Each row has a class, written as a number after it.
[  -5  268 -135  448  378  180  280 -213  -80  296 -398 -231 -102  276
 -637   78 -293  156 -101   76   37  -73  -12  -43   27  178  104  614
  468   77  718  152 -135   83 -281    8  -73 -329 -453  190 -576 -132
 -122] -> 0
[-521 -134 -296   95  248   64   -8 -157   66  189 -117   85 -331   99
 -485  233 -258   67 -249  -96  -64  -34  -82  134  -20   99  -34  131
  402 -102  346   47 -161  257 -122    2    3 -207   -2  369 -448  -24
 -220] -> 6
[-636 -145 -204  103  200 -115  -34  -72  -21 -215 -167  353 -446 -119
 -201  393   77   51 -115 -143  198  -11 -344  -91  -92  188  181 -123
  -80  -97  139 -150  -89   85   39  209  -19  -11   91   97 -181   56
  -98] -> 8
[  81  -56    2 -118 -177  138   -5   27    3  -70   61   72 -122   29
  345   28 -105   75  -39   89   49  216    7   21  -12   25  -61  -90
 -119  128  -82  -97  220  -30   60  118 -127  114  121   32  110   54
   25] -> 3
[-133   16 -153   32  127  127   86  -62  -22  169   -4  -19 -201   96
 -181   68 -140    1 -146  -23  -17   66  -43  127  -31   71  -12  179
  245   86  195   10  -22   85 -115  -40  -34  -79 -110  220 -179  -95
  -28] -> 1
[-271 -132  -17  126   60  -40  -38 -116   74 -163 -152  251  -55  -59
   -5  148  133  -53  -64  -42   39  -92    5   14   58   -2   74  -68
 -117 -192 -154  -83   70   68  112   24   72  167   66   45 -132  -40
   90] -> 5
[ 159 -218    2 -145 -156  121 -138   81  127  -28  139 -104  202   56
  261 -297  -16 -223 -105   62 -215 -120  133  255  243 -372  -67 -233
   21 -174 -442  -71  315   41  166 -273  300  204   24  -48   99  -70
  188] -> 1
[ -75 -129  -47   75 -150  -57   -9   45 -155 -242   19  281 -218  -56
  174   73  223  139   90   42   14  176  -65   12  -67  109   -8  -55
 -348   94 -152 -179  156 -238  166  190 -153   84  186 -256   85   -1
   18] -> 1
[ 418  -21  149 -139 -413   67   10  117 -157 -244  118  103  184  -29
  572 -288  266   68  188  192   -8  284  117   76    0    6  -70  -80
 -434  281 -431 -226  574 -391  174  168  -42  140  162 -538  377  -14
  140] -> 1
[ 406  254   -5  -85 -268  162   50  127 -209   16  122 -101  112    2
  300 -127   77  138  159  182   40  389  115   28  -99   -9 -130  174
  -60  330    7  -97  355 -284  -45   94 -221    0   11 -282  232   20
   64] -> 8
[ 753  665  116   -3 -257  368  128  104 -377  181  141 -341  127  130
  185 -259  -16  256  163  225  174  542  172  -84 -168   53 -106  294
  -93  440  300   15  425 -522 -183  121 -216  -75  -95 -256  260  -87
   16] -> 1
[ 180    1  -89   17  -11  118    1    5  -85  -37 -111    4   39   46
   93  -54  -44  100  -22   31   84   88   11    1    1   51   13   28
  -30  166   17  -48  218  -90   56   67   47  -33 -121 -126   27  -40
   55] -> 6
[-208  -88  -82  195  161  -42   99 -139   -1   -1 -207  138 -204  115
 -177  156  -60   58  -77  -68   36  -25 -122    6  -17  235   51  116
    1  -35  106   36    7  152   14  100   -9  -48  -41   43 -181   41
 -102] -> 7
[-699 -485 -107   51  395  -71  -45 -161  256  -56 -207  190   -1   92
 -266  173  -78 -187 -241 -163 -178 -424 -168  239  291 -101   92 -215
  318 -365 -244  -51  -95  462   78 -171  389   56 -169  164 -383  -55
   -7] -> 8
[-574 -426 -140  120  462 -114   31 -152  248   -5 -213  112 -145   31
 -339  226  -98 -131 -267 -175 -149 -315 -177  148  187  -75   99  -91
  337 -310  -17  -65 -150  495   47  -76  210  -21 -194  197 -360  -92
   -4] -> 7
[-249 -527   21 -123  -38 -172 -146    4  155 -376  -33  280   81  -83
  337   20  197  -67  -40  -19  -78 -177  -68  173  172 -222   40 -455
 -181 -272 -581 -256  257  152  284   57  153  264  123 -332  116    8
  267] -> 0
[ 208  378 -148   71 -104  151   50   27 -258  113   74  -60 -271   49
  -32   95 -102  233   39   58  167  342 -110 -142 -221  155  -48  225
  -32  109  404  -15  131 -219 -190  188 -237 -144   13  100   10   15
 -139] -> 7
[-211 -190  -64  120  147   99  -25  -76  106  -74 -193   64   74  127
  -79  -28  -32  -88 -180  -19  -87 -160    6  153  253 -150   28  -73
  186 -189 -209 -107  180  200   39  -15  281  108 -167  -31 -144  -92
  102] -> 0
[-200  113 -243   56   67  132  -14  -21  -57   83  -26   58 -241  -17
 -157  138 -141  110 -163  -22   67  151  -94  -19  -63  113  -34  115
  137  -69  298  -32  -12   77  -99   66  -45  -45   47  333 -219  -22
  -76] -> 5
[-155 -288 -107   -9   69   31  -19  -83   58   13  -48   99 -166   -3
   33    0 -111   63 -169  -18  -90 -133  -61  168  133  -72  -42 -161
    8 -212  -79  -46   11  139   63  -86    1   -5    0  214 -206  -34
   -1] -> 0
[-185 -126 -171    8   87   25  -21  -60  117   24  -38   79  -89   14
  -30   63 -115   77 -232 -104  -34  -58  -20  151  125  -43  -11 -108
  130 -193  -73  -50   91  216   32  -87   88  -30   -4  148 -165  -11
  -88] -> 7
[-265   39 -272   90   71   35   75  -19  -27   55  -34  161 -446  -98
 -148  191 -170  199 -214  -66   78  180 -167  -41 -156  207   -6  155
  133   11  341   24 -202  136  -99   93 -163 -160  -33  352 -235   -5
 -204] -> 4
[-590 -340  -82   90   79 -168  -35  -98  202 -225 -139  319 -104  -54
  -11  135  106 -191 -181  -99  -59 -152  -57  162  112 -112  130 -222
   17 -259 -326 -164    8  199  192   -5  221  196   40  -22 -161  -67
    5] -> 4
[-340 -365  -49   54  159 -124   14 -107   88 -203 -155  239 -104  -17
    4  116   53 -109  -44  -41  -47 -166  -63   69  129  -74  106 -106
 -104 -236 -158  -70  -70  228  179   20  172  100  -77   44 -153  -86
   81] -> 4
[-142 -174 -145  -27 -124   24  -71   21  112 -155   25  178 -151  -32
  126   89   47   61  -86  -57    4  147  -80   98   60   77  -62 -175
 -134  -77  -50 -113   62   35  144   86  -44   17  182   76  -21   46
   13] -> 3
[ -36 -263  145   -4   36    9  -36   10  108 -190 -108   45  202   -3
  207 -154  172 -179  -65   -5 -123 -172   51  141  216 -173   -4 -193
  -24 -158 -379  -81  235   56  165  -21  147  252  -27 -132   58  -12
  156] -> 3
[-542  -93  -84  263  286  -67   24 -230   49  -48 -227  185 -269   -7
 -384  210 -145   17 -124   -9   11 -180 -165  -34    9   67   62  104
  127 -158  166  -29 -100  163  -16   64  119  -67  -50  135 -346  -30
 -128] -> 5
[-157 -304  -32   17  -66 -184  -85   -6   33 -395 -102  340   20  -75
  225   69  195   30  -57  -18   46  -61  -13   47  100  -73   81 -218
 -315 -192 -454 -175  190   44  282   45  196  118   82 -206   57   -5
   88] -> 5
[-428 -301 -209  -41   71  -40  -64  -14   58   -7   45  114 -251  -47
  -42   72 -103   93 -191    1  -99    0  -58   94   64  -84  -29 -148
   50 -142 -119  -96   20  160   -5   76  -15   22   94  173 -132  -23
  -76] -> 4
[ 101 -217   19 -195   24  180  -38   -4    6  -13   85 -116  206  109
  305 -102  -58  -80   -6   92 -134   85  116  132   91 -250  -72 -132
    3  -67 -286  -17  292   73   51  -93   60  202  -43    4   23 -138
   66] -> 6
[ 101  418 -218  329  227  150  183 -141 -229  210 -236 -290 -324  165
 -586  163 -238  264  -36   37  240  181 -189 -252 -223  377  104  507
  259  148  899  183 -242  -50 -358  250 -233 -433 -207  329 -382  -51
 -236] -> 2
[-264 -118 -113   57  188  101   -2  -60  195   76  -36  -27    8   86
 -152   35 -216  -72 -190    6 -113  -89   19  107  221  -82  -16   15
  239 -195  -15   57   -7  301   34 -173  197   21  -41  226 -267  -73
   -5] -> 5
[-279  154 -134   44  -44   41   13    2  -28   46   46  233 -359 -158
  -24  140  -90  108 -165  -51   82  183 -126  -73 -132  171   -3  -31
  -78  110  125  -71   19  -20    3   90 -134   -5  188  210  -71   43
  -89] -> 5
[-384 -260 -124   49  181 -104  -75 -122   12  -59 -227  170 -206   -7
 -236  194  -54   45  -81  -76  -48 -124 -196   25  -48  130   -1  -26
  135  -72   70  -45  -70  187   62   85   56  -82  -40  -61 -198   58
  -58] -> 8
[-305 -122 -228  -86  -76  -98  -75    7    5  -27  145  219 -295  -96
  173  110    2  -43 -150  -57  -14   99 -125  108 -108  -92  -79 -153
  -61  -37 -189 -176   27   32   38   42  -72   71  183  114   70   31
 -172] -> 7
[ 195   79  -65 -108 -221  158   19  142  -11  -33  160   -8  115   61
  277 -145  -88   84   15   94   14  210   16  -88  -15  -68  -23  -25
 -128  121 -142  -43  284  -35   34   30    0  104   18   -8  166   30
  144] -> 2
[  40   32    8  250  373  224  167 -147    2  243 -246 -253  167  303
 -482  -84 -153    4 -122   48 -141 -160  124   53  237   60   46  274
  411  -25  200  145   64  217 -179  -96  197  -61 -436   78 -377 -175
  113] -> 0
[-101  -19  -33   51 -142 -136  -29   -4  -92 -196  -41  305 -263  -90
  113  162   66  154   39    7  134  220 -206  -88 -186  166    6  -87
 -208   45  -28 -182  166  -74  130  296  -18  -42  145 -250  100  125
  -55] -> 7
[-124  101 -149  265  387  135  202 -199  -95  172 -269   30 -298  130
 -532   93 -174  121 -178  -28   60 -118 -123   -2    1  229  136  363
  276    8  532  108  -87  157 -165   31  -26 -199 -330  201 -495 -114
  -62] -> 1
[-497  -29 -279   27  147  -83  -52  -27   -4  -39    4  303 -526 -152
 -148  341  -50  126 -217 -110  175  127 -228  -58 -130  191   73  -27
    6 -106  263  -71 -168  131  -12  149 -188  -78  178  399 -224   23
 -147] -> 5
[-398 -268   17   -8   20  -61  -39   -7   29 -290  -56  317 -141  -73
   55  157  129  -15  -56  -11   -6  -25 -140   25   86   -8   58 -250
 -115 -151 -209 -209  106   72  190  143   95   73  148 -114  -71   24
  -77] -> 8
[ 507  175    4 -123 -210  276  -79   97 -169   21  118 -214  248   84
  306 -267  -12   47   42  140  -14  197  192   45   44 -224 -109   -5
  -36   65 -161  -24  433 -262  -23  -22  -14   95  -69 -176  206 -118
   90] -> 6
[-801 -418 -145  167  237 -124   -6 -152   43 -161 -219  443 -464  -20
 -329  345  -30   -4 -253 -187  -68 -116 -262   93  -34  230   86 -138
   95 -124  -23 -139 -159  229   74  150   81    4   44  126 -318  -12
 -154] -> 6
[ 112 -286  175 -113 -209    1 -107  118  -56 -354    6  183  183   -3
  500  -96  269  -18   33   82   14   96   20   92   97 -150   -7 -394
 -272  -19 -591 -198  461 -190  307  129  168  201  164 -361  286    2
  139] -> 6
[ 155  429 -107  338  229  143  165 -126 -276  268 -276 -169 -357  156
 -527  197 -144  205   17   24  263  169 -126 -133 -172  374   77  487
  258  277  829  123 -100 -200 -293  216 -219 -329 -276  116 -290  -23
 -178] -> 0
[-174  238 -326  338  373   81  160 -152 -120  216 -272  -25 -443  112
 -560  218 -220  227 -126   -4  168  -32 -173 -233 -126  300  132  506
  199   56  795  223 -329   59 -251   93 -214 -327 -275  423 -479  -74
 -197] -> 4
[-301 -184  -67   66  100  -49  -35  -79  100 -193 -151  244  -94   14
  -73  136   48  -13  -51  -39    3  -93  -91  -41   62   39   88  -89
   -5  -89  -82  -42   47  193  124   58  188   59   32  -23 -160   20
   31] -> 2
[ 458 -173  141  -73  -39   85  -46   87  133 -133   43 -107  474  132
  361 -300  166 -194   -5  185 -136 -193  213  102  367 -346   21 -244
 -145  -34 -530  -25  372   37  268 -190  287  214  -64 -302  149 -102
  351] -> 5
[ 179 -342   63  -16  110   35    0  -16  159 -137  -78  -68  307   95
  176 -249   -4  -63  -68  144 -145 -254  164  152  413 -208   60 -155
   55 -165 -342  -33  165  216  168 -120  321   96 -228 -188  -66 -129
  231] -> 4
[ 204 -165  160  -45 -199  -36   45   91  -30 -307   44   78  218   34
  314 -109  175   34  162  150   18   94   56  -12   73  -48   27 -129
 -194   38 -317 -176  319  -83  179  183   68  124   35 -356  189    7
  174] -> 2
[ -40  415 -216  357  318  140  242 -173 -208  381 -281 -244 -274  226
 -635  143 -274  181  -62   65  126  126  -72 -168 -169  325  105  631
  342  254  841  216 -290  -51 -395  120 -149 -346 -362  238 -444 -108
 -233] -> 4
[-214  -51 -194  247  208  -87   89 -126    8   14 -179  135 -323   91
 -356  237  -15   81  -90  -38   71   -5 -238  -53  -69  234   71  148
   84  -90  292   32 -145  175  -53  155    6 -229  -62  112 -298   17
 -107] -> 7
[-321  -53  -83  133  146   26    7 -161  -98  -12 -209  287 -382   -6
 -192  266 -116  142  -70  -31  109  -18 -145  -71 -106  198  112   67
    5   73  297  -38  -35  -26   21  144 -100  -93   13  119 -262   16
  -48] -> 6
[ 541  308   95  156   41  208  180  -18 -166  241 -137 -248  177  193
  -36 -182 -119  189   55  241   25   89  255 -142   49   59    3  355
   26  188  182  140  237 -172  -88  -28 -135  -32 -284  -86 -130 -136
  112] -> 5
[-384 -432  -20 -147 -136  -72 -126  -13  172 -166  117  263 -165  -94
  246   64  -88  -37 -128  -22  -91   -1   -6  111   79 -130  -36 -355
 -147 -139 -361 -196   42  168  222   14   35  185  252  166   21   68
  -53] -> 2
[  80  216 -129  101  180  173   68  -46 -202  220  -50 -178 -214  109
 -228   75 -249  153   20  118   62  101  -23 -110  -57   85  -24  244
  176   89  504   46  -95  -20 -154   19 -128 -125 -210  247 -235  -58
 -111] -> 8
[  -8 -286 -110 -179 -373 -115 -149  111  -36 -272  183  290 -169 -189
  445   46  125  112   56   67   -5  195   -9   42  -88  -26 -106 -267
 -340   70 -369 -184  153  -84  235  150  -19   89  323 -166  281  111
   77] -> 4
[ 328  153  -19   23  107  359  146  -56  -64  353  -11 -354  209  287
   -9 -215 -187   -6  -31  201 -132  140  288  101  158 -136  -94  339
  230  195  126  158  223  -29 -161 -162  -46   39 -307  161 -117 -202
   75] -> 4
[-416  -59 -161   24   80   94  -68 -130  -38   90   33  188 -412   34
 -170  222 -164   26 -176    0   56    2 -197   49  -80   36   12 -132
  117   36  144  -71  -83  -23  -87   77   -4  -54  117  231 -175   -5
  -86] -> 6
[-429 -174  -72  193  165 -106   -3  -77   22 -156 -188  298 -291    1
 -187  275  105   -5 -116 -108   22 -142 -130 -103  -41  195  106  -70
   12  -57  -70  -93 -104  153   17  178   31   72  -10   52 -129  -26
   11] -> 0
[ 144  -18  -21   63   26   22   25  -26  -54  -71  -29  -62   99  129
  107  -15   54   63   86  101   26   26   10  -67    2  -33  -19   46
 -102  -49  -79    0  222  -14   29  109  -44   64    0 -173   55   -9
   32] -> 7
[-776 -360 -167  185  183 -216   34 -193  177 -194 -145  320 -261  -16
 -301  260  -54  -58 -185  -60   -2  -89 -223   94    9  130  101  -94
   22 -272  -57 -149 -153  339   89  133  192   -7  117  135 -328    8
  -60] -> 5
[-285 -159 -179  -15  118   34  -20  -89   63   43 -127  140 -244   37
  -61  179 -131   19 -141  -83   27   45 -136  109   25   43  -31    9
  133 -116  122  -39  -52  142    2   67  -12  -50  -53  266 -223  -15
  -71] -> 3
[ -29 -139  131   48   11   68    8  -58   32 -151  -56   39  -23   47
  111   20   -4  -64  -46   89  -13    7  -64    3   10  -45   79  -88
   23  -46 -163 -104  160   82   67  113  115  103  -12 -105  -16  -68
  109] -> 1
[ 111 -212  118   10  -30  -22   19    9   41 -230  -68  -16  277   50
  241 -142  138  -43   -6  163  -97  -42  157   79  201 -167   11  -65
  -84 -115 -429  -98  277   51  128  -12  166  157  -18 -285   62  -95
  191] -> 5
[ 496   70  242  -80 -319    1   17  198 -278 -134   22  -20  170   39
  525 -197  226  235  277  237   76  291   87 -136  -96  111  -69   10
 -347  337 -247 -123  465 -424   41  321 -239   91   92 -526  461   90
  219] -> 0
[ 536   90  237  -98 -137  101   31   96 -131  -82  -80 -243  442   85
  392 -292  208   67   87  209   54  121  251    4   85 -192  -26 -102
 -122   84 -361  -24  506 -223  105  -28   90  110  -78 -388  246  -49
  156] -> 8
[ 127 -227  119 -163  -56  155   16  -32  140   13  100 -117  303  176
  248 -218 -120  -68  -55  142 -122  -82  158  134  192 -308  -68  -91
   39  -81 -354   18  280  108   55 -160   98  154  -70   18   62  -45
  129] -> 2
[ 264  -63  158   67    5  171  105  -11   96  -86 -111   25  252   72
  210 -181   42   16  -37   54 -106   13   42   67  228  -68   -9  -54
 -101  -36 -180   -6  367  111  192  -72  168   62  -78 -180    0   -7
  175] -> 7
[-423 -409  -80  -91  -52  -63 -167  -31  211 -197   30  290  -57  -73
  170   83    2 -156 -102  -97  -98 -104    6  220  155 -187  -48 -264
  -13 -279 -441 -155  166  264  188  -46  227  240  155   55    0   68
    3] -> 0
[   1 -216   99  -52  -70  -57  -57   41  119 -252  -10    5  297   15
  350 -207   81 -152  -54  100  -84  -22  198  156  249 -208   40 -223
 -152  -97 -564 -187  374  103  199  -45  248  325   38 -304  178  -50
  168] -> 5
[-552 -304 -114  103  321 -159    4 -111  177 -170 -139  238  -81   12
 -276  156   22  -95 -276 -120   -7 -240 -168   83  130  -15  129 -106
  134 -302 -174  -50  -99  386   42   25  276  -12  -89  107 -238  -44
  -32] -> 5
[-401 -151 -218   -5   45  -27  -47  -38  -45   10   18  152 -422  -67
 -113  178 -235  175  -46   22   41  172 -173   14 -120   50   -5   77
   42 -184  286 -103  -59   54   23   92 -104  -71   88  240 -265    7
 -130] -> 1
[-196 -356   -6    6   42 -192  -54  -23   81 -345 -110  212   60 -129
   92   17  142   -5  -98  -15  -30 -122  -44   69  103 -114   58 -214
 -122 -329 -347 -154   94  207  220   49  202   93   29 -169  -39  -34
  143] -> 5
[  18 -190  -56 -247 -245   59  -98  117  -86 -135  106  176  -43  -86
  500   -8   11  172   20   64   20  245   75   97  -18  -92 -111 -220
 -218  142 -306 -216  339 -155  141  125 -137  141  218 -183  259   30
   77] -> 6
[-122 -379   72   19   87  -99   -8  -39  114 -181 -147  105   79   97
  114   29   49  -67  -43   25  -48 -151   60   97  192  -97   94 -127
   11 -121 -354  -54  115  193  159   19  119  153  -61 -106  -42  -14
  124] -> 2
[   9  113  -43   -5   -6   91   77  -25  -93   76   44   36 -194  -20
  -15   65 -132  195  -15   35   70  204  -90   10 -146   94  -10  150
   88    1  269   -3   56  -54  -65   28 -131 -138  -46  139 -166  -44
  -61] -> 1
[ -74 -148  -83 -119  151  149  -58  -77  143  127   44    0  140   80
  130   -2 -103 -129  -69   47 -107 -135  162   75  213 -264  -10  -77
  159 -219 -171  -18  139  191   97 -278  191  220 -113  225 -160 -153
  203] -> 7
[-208  310 -299  194  264  105  139 -139 -237  347 -194 -135 -350   88
 -522  194 -312  270  -81   -5   75  109  -97  -98 -219  220  -12  472
  338   86  695  116 -197   10 -328   70 -252 -320 -221  355 -447  -40
 -303] -> 8
[-314 -413  -25  -18  289  -63  -39  -69  183 -120 -168   88  184   72
  -74  -61   75 -174 -139  -62 -271 -341   -6  291  340 -261   27 -185
  237 -350 -268  -55  103  315  166 -221  319  126 -130 -153 -278 -107
  115] -> 0
[ 283   31  116 -128  125  306  -55    5   71  225  -34 -250  357  194
  166 -227 -184  -96 -103  107 -153  -98  242  154  307 -322  -27   40
  370 -157  -41   64  227   97  -35 -279  109  185 -282   62 -141 -146
  171] -> 0
